Below is a small trained network, with its code and all its weights. Each question gives an input and a target symbol and asks what happens when units are switched off, that is, made to give their printed mean instead of their output.

import numpy as np


def w(rows, s, z=0):
    codes = np.array(rows[::2]) - 128.0
    scale = np.full(codes.shape[1], s)
    scale[-1] = z or s
    return codes * scale


def norm(h):
    return h / np.sqrt((h * h).mean(-1, keepdims=True) + 1e-5)


def f(y):
    return y / 2 * (1 + np.tanh(0.7978845608 * (y + 0.044715 * y**3)))


def softmax(a):
    e = np.exp(a - a.max(-1, keepdims=True))
    return e / e.sum(-1, keepdims=True)


def log_softmax(a):
    a = a - a.max(-1, keepdims=True)
    return a - np.log(np.exp(a).sum(-1, keepdims=True))


def net(x, mask):
    ids = ['ΠΦΨαβδεζηθμ'.index(c) for c in x.split()]
    T = len(ids)
    res = E[ids] + P[:T]
    q, k, v = (norm(res) @ M[0].T for M in (Q, K, V))
    z = softmax(np.where(np.tri(T) > 0, q @ k.T / 4**0.5, -1e9)) @ v
    res = res + np.where(mask[0], z, O[0][:, -1]) @ O[0][:, :-1]
    y = f(norm(res) @ A[0][:, :-1].T + A[0][:, -1])
    res = res + np.where(mask[1:13], y, B[0][:, -1]) @ B[0][:, :-1]
    return log_softmax(norm(res)[-1] @ U[:, :-1].T + U[:, -1])


Q, K, V, O, A, B = {}, {}, {}, {}, {}, {}
E = w([
[171,189,165,94,137,78],'Π',
[120,110,147,172,135,123],'Φ',
[119,109,146,159,140,128],'Ψ',
[62,7,150,104,125,172],'α',
[155,227,48,71,109,74],'β',
[117,103,150,175,129,117],'δ',
[77,96,139,135,52,122],'ε',
[91,82,58,223,132,148],'ζ',
[115,100,150,158,137,123],'η',
[147,117,140,163,73,180],'θ',
[172,138,129,116,175,184],'μ',
],0.019)
P = w([
[3,218,114,58,156,173],'0',
[133,59,95,101,111,103],'1',
[138,66,92,105,109,99],'2',
[142,67,88,106,129,102],'3',
[144,65,91,103,136,103],'4',
[142,64,89,94,143,102],'5',
[144,77,83,92,157,105],'6',
[147,76,88,80,160,106],'7',
[146,72,87,80,167,108],'8',
[142,71,85,68,174,111],'9',
[143,70,87,55,179,115],'10',
[136,80,90,69,173,114],'11',
],0.0044)
Q[0] = w([
[107,85,157,223,179,128],'H1',
[143,158,9,62,27,196],'H1',
[156,149,118,153,173,87],'H1',
[137,75,124,151,149,131],'H1',
],0.014)
K[0] = w([
[37,183,149,222,114,181],'H1',
[254,39,16,131,88,91],'H1',
[91,215,165,208,187,69],'H1',
[80,92,154,163,211,203],'H1',
],0.0077)
V[0] = w([
[171,99,141,85,174,123],'H1',
[106,79,202,174,169,18],'H1',
[165,255,113,121,160,165],'H1',
[206,117,143,201,134,125],'H1',
],0.0068)
O[0] = w([
[65,92,119,168,122,254,72],'H1',
[150,70,86,102,126,90,139],'H1',
[85,119,160,206,175,97,3],'H1',
[130,99,180,72,86,99,127],'H1',
],0.0084,0.0031)
A[0] = w([
[128,102,123,197,134,118,98],'N1',
[106,182,241,101,168,85,45],'N2',
[103,229,220,91,110,74,86],'N3',
[175,106,187,102,64,189,254],'N4',
[36,113,148,102,49,72,177],'N5',
[63,130,178,209,112,192,192],'N6',
[138,163,164,146,140,98,32],'N7',
[156,149,64,52,175,128,158],'N8',
[137,77,153,177,143,100,184],'N9',
[177,113,245,167,208,76,133],'N10',
[80,119,67,96,139,111,119],'N11',
[254,240,204,101,23,198,81],'N12',
],0.0085,0.0047)
B[0] = w([
[81,104,109,92,93,143,135],'N1',
[169,31,95,204,76,85,145],'N2',
[113,41,187,169,51,125,155],'N3',
[96,203,189,115,157,173,254],'N4',
[173,151,119,72,164,146,178],'N5',
[254,145,108,96,147,121,166],'N6',
[106,87,105,137,115,89,119],'N7',
[101,180,140,188,82,122,186],'N8',
[111,165,116,142,125,191,181],'N9',
[89,144,173,117,143,126,187],'N10',
[159,42,120,155,116,147,147],'N11',
[190,129,105,207,240,152,213],'N12',
],0.0085,0.007)
U = w([
[81,46,148,72,167,220,82],'Π',
[76,118,127,82,254,64,113],'Φ',
[8,131,118,145,207,158,63],'Ψ',
[79,168,144,154,45,236,3],'α',
[203,162,154,38,37,154,134],'β',
[219,112,96,67,179,58,133],'δ',
[87,233,87,138,89,108,226],'ε',
[35,181,213,84,168,124,65],'ζ',
[162,72,21,163,115,182,165],'η',
[147,84,225,158,93,133,184],'θ',
[250,142,155,167,209,183,171],'μ',
],0.0078,0.0023)

Each question gives the input, a string of symbols that net reads in full, and the target symbol t.
The units are the heads (4 rows each of Q, K, V and O) and the neurons (one row each of A and B). Each row of codes is followed by its name. A weight is (code - 128) times the scale printed after its matrix; where a second scale follows, it is the last column's (O, A, B and U).
mask holds one flag per unit, heads first, then neurons. A switched-off unit (its flag False) gives its mean, the last column of its rows in O or B, instead of its output. The means were averaged over made-up inputs and are rounded, as every weight is.
A unit's drop is (log p(t) with every unit on - log p(t) with that unit switched off) / (log p(t) with every unit on - log p(t) with every unit switched off).
The circuit of an input: a set's keep is (log p(t) with only the set's units on - log p(t) with every unit switched off) / (log p(t) with every unit on - log p(t) with every unit switched off). Starting from the 12 units with the biggest drops (on a tie, the unit counted first), units are removed one at a time, each time the one whose removal leaves the highest keep (on an exact tie, the one counted first), for as long as the keep stays at least 0.8.
units of the circuit, in order: the units of the circuit, biggest drop first
most important unit: the unit with the biggest drop
k most important neurons: the k neurons with the biggest drops, biggest first
drop when u is switched off: that unit's drop, to one decimal
input ζ Π α β Π θ Π Π η, target ζ: units of the circuit, in order => (N12 N10)
input Π θ μ Φ ε α α Ψ η η η, target Π: units of the circuit, in order => (H1 N6)
input Φ Ψ δ Π θ μ δ ε, target β: units of the circuit, in order => (N5)
input β μ α ζ δ, target β: units of the circuit, in order => (H1 N12)
input β Ψ ε ζ ε θ ζ Π μ Ψ, target β: units of the circuit, in order => (H1 N12)
input Π ε ζ θ α μ μ θ δ δ μ Ψ, target Π: units of the circuit, in order => (H1 N12)
input α μ α Φ, target α: units of the circuit, in order => (N12 H1 N6)
input η Π Ψ Π η Φ Φ Φ, target η: units of the circuit, in order => (H1 N4 N12 N9)
input ε μ μ η, target ε: 2 most important neurons => (N12 N4)
input Π Π Π ε Φ, target Π: units of the circuit, in order => (N8 N12 N1)
input Π Φ Φ δ η β θ ζ ζ ζ β δ, target Π: 2 most important neurons => (N6 N12)
input Π θ η Ψ, target Π: 2 most important neurons => (N12 N8)
input δ δ δ Π Ψ, target δ: 3 most important neurons => (N4 N12 N3)
input α θ δ Ψ μ δ, target α: 3 most important neurons => (N12 N6 N5)
input θ ζ Φ θ θ θ θ Ψ β μ Ψ δ, target θ: 2 most important neurons => (N2 N10)
input β η θ δ Π δ μ Π μ Φ α ε, target β: most important unit => N12
input Π μ θ δ β α θ ζ Φ Φ, target Π: 2 most important neurons => (N12 N6)
input δ μ μ Φ ε β η Ψ Φ δ θ Φ, target δ: 2 most important neurons => (N4 N12)
input Ψ θ δ Φ, target Ψ: 2 most important neurons => (N9 N10)
input θ θ ζ α ε β δ ζ Φ, target θ: most important neuron => (N2)
input ε θ η θ Π ζ μ ε δ θ δ, target ε: drop when N12 is switched off => 0.3
input Φ θ η ε μ Π η, target Φ: drop when N10 is switched off => 0.2
input β θ Ψ α δ ε η ε Ψ η, target β: drop when N12 is switched off => 0.3
input δ ζ Φ δ, target δ: drop when N3 is switched off => 0.1
